Below are the code and all the weights of a small trained network. Each question names an input and a target symbol and asks about switching units off, where a switched-off unit gives its printed mean instead of its output.

import numpy as np


def w(rows, s, z=0):
    codes = np.array(rows[::2]) - 128.0
    scale = np.full(codes.shape[1], s)
    scale[-1] = z or s
    return codes * scale


def softmax(a):
    e = np.exp(a - a.max(-1, keepdims=True))
    return e / e.sum(-1, keepdims=True)


def log_softmax(a):
    a = a - a.max(-1, keepdims=True)
    return a - np.log(np.exp(a).sum(-1, keepdims=True))


def net(x, mask):
    ids = ['ΓΔΘΦαβεζλμξστψω'.index(c) for c in x.split()]
    T = len(ids)
    res = E[ids] + P[:T]
    u = 0
    for l in range(2):
        r = res
        for j in range(3):
            rows = slice(4 * j, 4 * j + 4)
            q, k, v = (r @ M[l][rows].T for M in (Q, K, V))
            z = softmax(np.where(np.tri(T) > 0, q @ k.T / 4**0.5, -1e9)) @ v
            o = O[l][rows]
            res = res + np.where(mask[u + j], z, o[:, -1]) @ o[:, :-1]
        u += 3
    return log_softmax(res[-1] @ U[:, :-1].T + U[:, -1])


Q, K, V, O = {}, {}, {}, {}
E = w([
[213,85,129,92,54,69,156,96,69,196,166],'Γ',
[96,50,134,201,206,117,44,161,168,157,165],'Δ',
[231,97,89,96,156,82,152,136,56,83,49],'Θ',
[189,99,49,47,174,107,116,94,90,84,241],'Φ',
[48,100,89,76,160,2,143,98,72,95,73],'α',
[169,77,135,96,89,108,190,191,187,154,92],'β',
[115,76,55,190,220,118,95,131,12,121,185],'ε',
[121,55,190,190,155,119,130,171,117,144,14],'ζ',
[155,93,178,123,139,109,158,40,160,119,109],'λ',
[183,42,155,144,140,161,76,225,97,115,179],'μ',
[175,82,79,59,232,134,134,147,157,163,28],'ξ',
[133,69,124,146,243,154,132,79,74,217,50],'σ',
[192,103,68,156,120,53,143,185,106,40,157],'τ',
[97,52,199,166,111,92,65,102,65,63,210],'ψ',
[146,67,40,124,176,77,132,238,32,165,79],'ω',
],0.0084)
P = w([
[106,213,135,124,81,166,141,122,142,126,131],'0',
[114,93,127,122,136,117,175,115,165,94,153],'1',
[146,177,125,137,87,98,79,104,194,191,123],'2',
[97,99,76,121,61,173,126,90,158,105,121],'3',
[83,217,94,97,26,220,103,126,152,116,111],'4',
[127,198,153,114,103,71,61,125,198,198,136],'5',
[111,255,197,117,149,140,165,155,139,114,140],'6',
[177,93,190,111,127,113,178,205,84,99,128],'7',
],0.0095)
Q[0] = w([
[166,80,108,148,177,157,147,100,86,203,145],'0.h1',
[168,134,169,96,156,138,165,124,212,94,102],'0.h1',
[99,211,95,112,145,41,103,143,130,114,129],'0.h1',
[116,78,157,162,201,100,254,180,71,171,133],'0.h1',
[122,176,129,140,126,138,131,129,134,150,107],'0.h2',
[133,69,141,134,135,119,138,107,130,129,125],'0.h2',
[120,111,119,121,133,139,145,135,131,127,124],'0.h2',
[154,76,145,134,171,81,161,134,127,134,141],'0.h2',
[135,61,98,136,113,139,107,109,138,115,123],'0.h3',
[135,125,135,132,115,131,153,100,138,155,95],'0.h3',
[131,125,109,143,120,136,97,120,129,104,117],'0.h3',
[128,107,112,127,96,144,133,118,122,169,126],'0.h3',
],0.047)
K[0] = w([
[119,107,181,186,144,100,127,91,173,204,105],'0.h1',
[175,122,64,89,148,155,130,65,138,81,102],'0.h1',
[142,205,74,130,145,118,155,222,64,154,158],'0.h1',
[122,124,127,88,109,55,178,187,252,249,110],'0.h1',
[120,138,151,143,145,109,147,134,127,147,128],'0.h2',
[127,119,103,149,104,147,127,105,143,137,113],'0.h2',
[124,122,89,140,125,135,116,130,145,110,106],'0.h2',
[107,161,128,119,116,145,107,138,122,137,108],'0.h2',
[120,97,94,133,84,157,127,103,128,135,107],'0.h3',
[132,153,128,132,116,125,107,123,131,147,120],'0.h3',
[127,106,109,144,127,118,113,130,138,104,136],'0.h3',
[116,143,124,124,131,145,125,136,126,110,132],'0.h3',
],0.043)
V[0] = w([
[150,121,131,125,124,132,127,133,105,125,136],'0.h1',
[143,126,123,147,103,116,131,119,132,163,122],'0.h1',
[136,129,145,131,130,134,160,130,114,136,137],'0.h1',
[124,132,138,120,141,106,116,133,143,142,139],'0.h1',
[66,103,138,45,109,120,157,138,218,185,137],'0.h2',
[72,181,73,205,128,105,163,171,255,92,149],'0.h2',
[126,106,155,91,133,131,105,141,141,160,81],'0.h2',
[114,101,119,107,128,159,129,174,127,196,210],'0.h2',
[119,203,105,115,106,155,54,160,142,99,128],'0.h3',
[119,177,119,155,109,135,117,113,133,132,128],'0.h3',
[138,79,143,98,131,109,139,138,142,154,142],'0.h3',
[88,135,129,106,116,178,183,142,111,90,130],'0.h3',
],0.011)
O[0] = w([
[127,126,120,126,136,130,150,127,133,129,141,129],'0.h1',
[141,121,137,140,108,137,145,109,96,127,125,170],'0.h1',
[143,132,139,126,134,141,139,131,113,130,111,32],'0.h1',
[128,136,145,125,108,126,121,125,135,114,129,119],'0.h1',
[115,173,73,222,155,63,111,146,211,75,142,249],'0.h2',
[213,157,108,239,115,116,143,61,84,157,95,157],'0.h2',
[89,142,125,128,127,84,87,127,177,69,145,201],'0.h2',
[60,160,92,194,132,91,254,125,161,163,145,72],'0.h2',
[85,123,132,115,160,104,59,162,156,48,172,2],'0.h3',
[129,133,123,143,152,105,112,132,115,85,149,33],'0.h3',
[141,110,135,97,114,145,129,135,134,192,122,213],'0.h3',
[116,145,149,114,158,138,162,108,122,84,82,138],'0.h3',
],0.0079,0.00063)
Q[1] = w([
[135,76,122,135,140,116,139,123,131,123,134],'1.h1',
[122,139,118,134,113,149,119,136,137,135,128],'1.h1',
[135,121,121,131,128,124,126,121,137,119,120],'1.h1',
[105,170,108,129,105,162,102,128,123,124,127],'1.h1',
[81,1,76,92,82,169,173,98,143,107,114],'1.h2',
[130,106,132,114,105,139,144,112,93,184,174],'1.h2',
[73,138,154,90,170,158,184,173,102,154,168],'1.h2',
[96,200,170,90,133,149,157,148,112,119,134],'1.h2',
[77,146,179,114,127,129,123,44,173,110,93],'1.h3',
[118,110,106,144,86,131,118,101,87,130,229],'1.h3',
[130,174,79,68,164,91,138,81,102,112,92],'1.h3',
[94,113,97,153,209,161,105,122,102,154,125],'1.h3',
],0.055)
K[1] = w([
[108,116,98,124,97,150,123,115,132,122,114],'1.h1',
[133,112,130,134,133,129,143,126,145,133,135],'1.h1',
[138,123,116,134,122,137,118,130,132,114,129],'1.h1',
[131,94,131,129,143,114,139,121,122,114,130],'1.h1',
[84,113,27,135,45,212,93,88,151,95,69],'1.h2',
[126,150,121,118,94,126,91,105,142,179,149],'1.h2',
[100,225,118,128,100,177,97,170,90,159,151],'1.h2',
[120,206,177,112,151,152,124,128,148,109,114],'1.h2',
[83,144,183,121,137,131,128,26,171,131,111],'1.h3',
[112,109,103,140,86,124,106,85,84,126,254],'1.h3',
[139,182,64,49,168,68,143,75,99,121,97],'1.h3',
[66,109,90,166,233,173,76,120,97,180,123],'1.h3',
],0.051)
V[1] = w([
[181,129,153,157,175,253,172,168,193,79,120],'1.h1',
[140,133,26,108,166,101,114,215,82,171,84],'1.h1',
[209,174,77,44,154,134,168,75,166,115,187],'1.h1',
[186,103,154,128,26,73,177,213,110,77,111],'1.h1',
[122,114,113,118,108,102,92,131,107,133,128],'1.h2',
[129,166,132,139,123,161,117,129,155,141,150],'1.h2',
[161,51,124,138,141,116,148,119,123,113,169],'1.h2',
[142,50,117,131,164,74,132,126,158,164,151],'1.h2',
[137,139,144,146,127,196,159,125,113,97,110],'1.h3',
[148,110,101,138,173,163,173,146,109,49,154],'1.h3',
[133,181,167,108,155,123,149,150,99,145,142],'1.h3',
[108,158,171,131,131,103,139,142,152,145,135],'1.h3',
],0.017)
O[1] = w([
[149,11,89,104,30,135,165,67,142,84,165,253],'1.h1',
[166,227,147,64,192,127,152,36,158,108,193,109],'1.h1',
[124,96,205,123,84,18,130,89,56,116,126,147],'1.h1',
[128,45,72,139,254,160,106,70,95,169,168,199],'1.h1',
[106,149,113,131,155,123,95,137,113,113,113,93],'1.h2',
[120,114,120,121,105,97,108,94,171,134,111,22],'1.h2',
[108,164,108,163,79,179,100,95,97,116,148,244],'1.h2',
[103,169,104,112,90,144,87,151,62,156,193,120],'1.h2',
[117,173,177,168,112,181,119,131,179,127,128,106],'1.h3',
[44,160,103,152,123,161,73,101,201,110,127,77],'1.h3',
[101,139,57,140,80,186,90,117,99,138,145,80],'1.h3',
[126,126,122,125,129,151,137,140,87,158,197,105],'1.h3',
],0.0088,0.0014)
U = w([
[199,119,129,120,104,143,126,111,61,208,129,253],'Γ',
[164,166,157,189,112,89,2,140,206,208,174,227],'Δ',
[139,79,187,46,145,167,79,126,100,90,132,86],'Θ',
[87,132,159,125,103,116,126,128,92,33,213,63],'Φ',
[63,119,135,153,190,74,124,165,124,87,129,118],'α',
[129,93,76,157,120,105,238,97,146,164,126,66],'β',
[97,184,109,182,89,179,223,127,62,87,123,112],'ε',
[169,103,116,132,145,164,140,167,135,165,63,93],'ζ',
[136,104,184,180,102,89,148,109,117,135,97,101],'λ',
[117,94,98,88,114,191,106,170,123,66,200,143],'μ',
[151,116,123,68,114,87,114,183,181,71,147,87],'ξ',
[143,143,173,71,78,184,199,117,115,197,75,111],'σ',
[140,128,85,234,155,102,134,103,84,34,159,61],'τ',
[66,92,144,135,109,157,95,201,51,49,147,68],'ψ',
[139,151,127,120,170,152,176,129,134,110,176,61],'ω',
],0.0095,0.0048)

Each question gives the input, a string of symbols that net reads in full, and the target symbol t.
The units are the heads (4 rows each of Q, K, V and O). Each row of codes is followed by its name. A weight is (code - 128) times the scale printed after its matrix; where a second scale follows, it is the last column's (O and U).
mask holds one flag per head, layer by layer. A switched-off head (its flag False) gives its mean, the last column of its rows in O, instead of its output. The means were averaged over made-up inputs and are rounded, as every weight is.
A unit's drop is (log p(t) with every unit on - log p(t) with that unit switched off) / (log p(t) with every unit on - log p(t) with every unit switched off).
The circuit of an input: a set's keep is (log p(t) with only the set's units on - log p(t) with every unit switched off) / (log p(t) with every unit on - log p(t) with every unit switched off). Starting from all 6 units, units are removed one at a time, each time the one whose removal leaves the highest keep (on an exact tie, the one counted first), for as long as the keep stays at least 0.8.
units of the circuit, in order: the units of the circuit, biggest drop first
unit that matters most: the unit with the biggest drop
heads that matter: for each layer, one digit per head in row order, 1 if its drop is at least 0.15 and else 0, layers parted by /
input σ λ ω β, target β: units of the circuit, in order : (1.h1; 0.h2; 0.h3)
input α ψ Δ α σ, target ζ: units of the circuit, in order : (1.h1)
input ξ Θ ε ζ σ, target Θ: heads that matter : 010 / 100
input ζ Δ μ σ λ, target ε: units of the circuit, in order : (0.h2; 1.h2)
input ψ Θ τ σ ε, target Θ: heads that matter : 010 / 100
input ε ε ζ Δ ω, target σ: units of the circuit, in order : (0.h2; 1.h1)
input Φ β μ τ β Θ ζ Γ, target τ: units of the circuit, in order : (0.h2; 1.h1)
input Φ Φ μ ψ ζ ζ Δ ζ, target μ: heads that matter : 000 / 100
input σ Φ ψ Φ ω σ α, target α: heads that matter : 001 / 110
input τ ξ Φ λ, target λ: units of the circuit, in order : (1.h1; 1.h3)
input Γ ξ Δ ε, target ε: units of the circuit, in order : (1.h2; 1.h1)
input τ τ α ζ ψ, target Γ: heads that matter : 010 / 100
input Φ ε Φ ψ μ ξ, target Γ: heads that matter : 000 / 011
input σ σ ζ α ω τ τ ψ, target ω: heads that matter : 000 / 100
input ε τ σ Γ Φ ω ζ, target ζ: heads that matter : 010 / 110
input μ Γ λ, target Γ: unit that matters most : 1.h3
input ω Φ μ β Φ Φ ξ σ, target λ: heads that matter : 000 / 110
input ζ Γ τ σ μ, target α: units of the circuit, in order : (1.h1; 0.h2)
input σ σ Γ α ω Φ μ, target μ: units of the circuit, in order : (1.h3; 1.h1)
input α ψ σ μ Φ σ τ, target τ: units of the circuit, in order : (0.h3; 1.h1; 0.h2; 1.h3)
input Φ ω λ α λ τ ω μ, target ψ: heads that matter : 010 / 110
input ε ω ζ μ α, target ω: units of the circuit, in order : (1.h1)
input ξ Δ ψ Θ ξ, target ε: units of the circuit, in order : (0.h2; 1.h2)
input ξ τ Γ τ λ, target Γ: units of the circuit, in order : (0.h2; 1.h1)
input λ Γ Δ, target Γ: heads that matter : 000 / 001
input ω ζ μ ξ ξ ε Δ μ, target Φ: heads that matter : 010 / 110
input Φ ζ λ τ Γ ψ α ψ, target α: units of the circuit, in order : (1.h1; 1.h2)
input ψ Γ ε, target Γ: heads that matter : 001 / 001
input τ Θ σ, target Γ: units of the circuit, in order : (1.h3)
input ω β ζ ω σ λ β, target β: heads that matter : 010 / 110
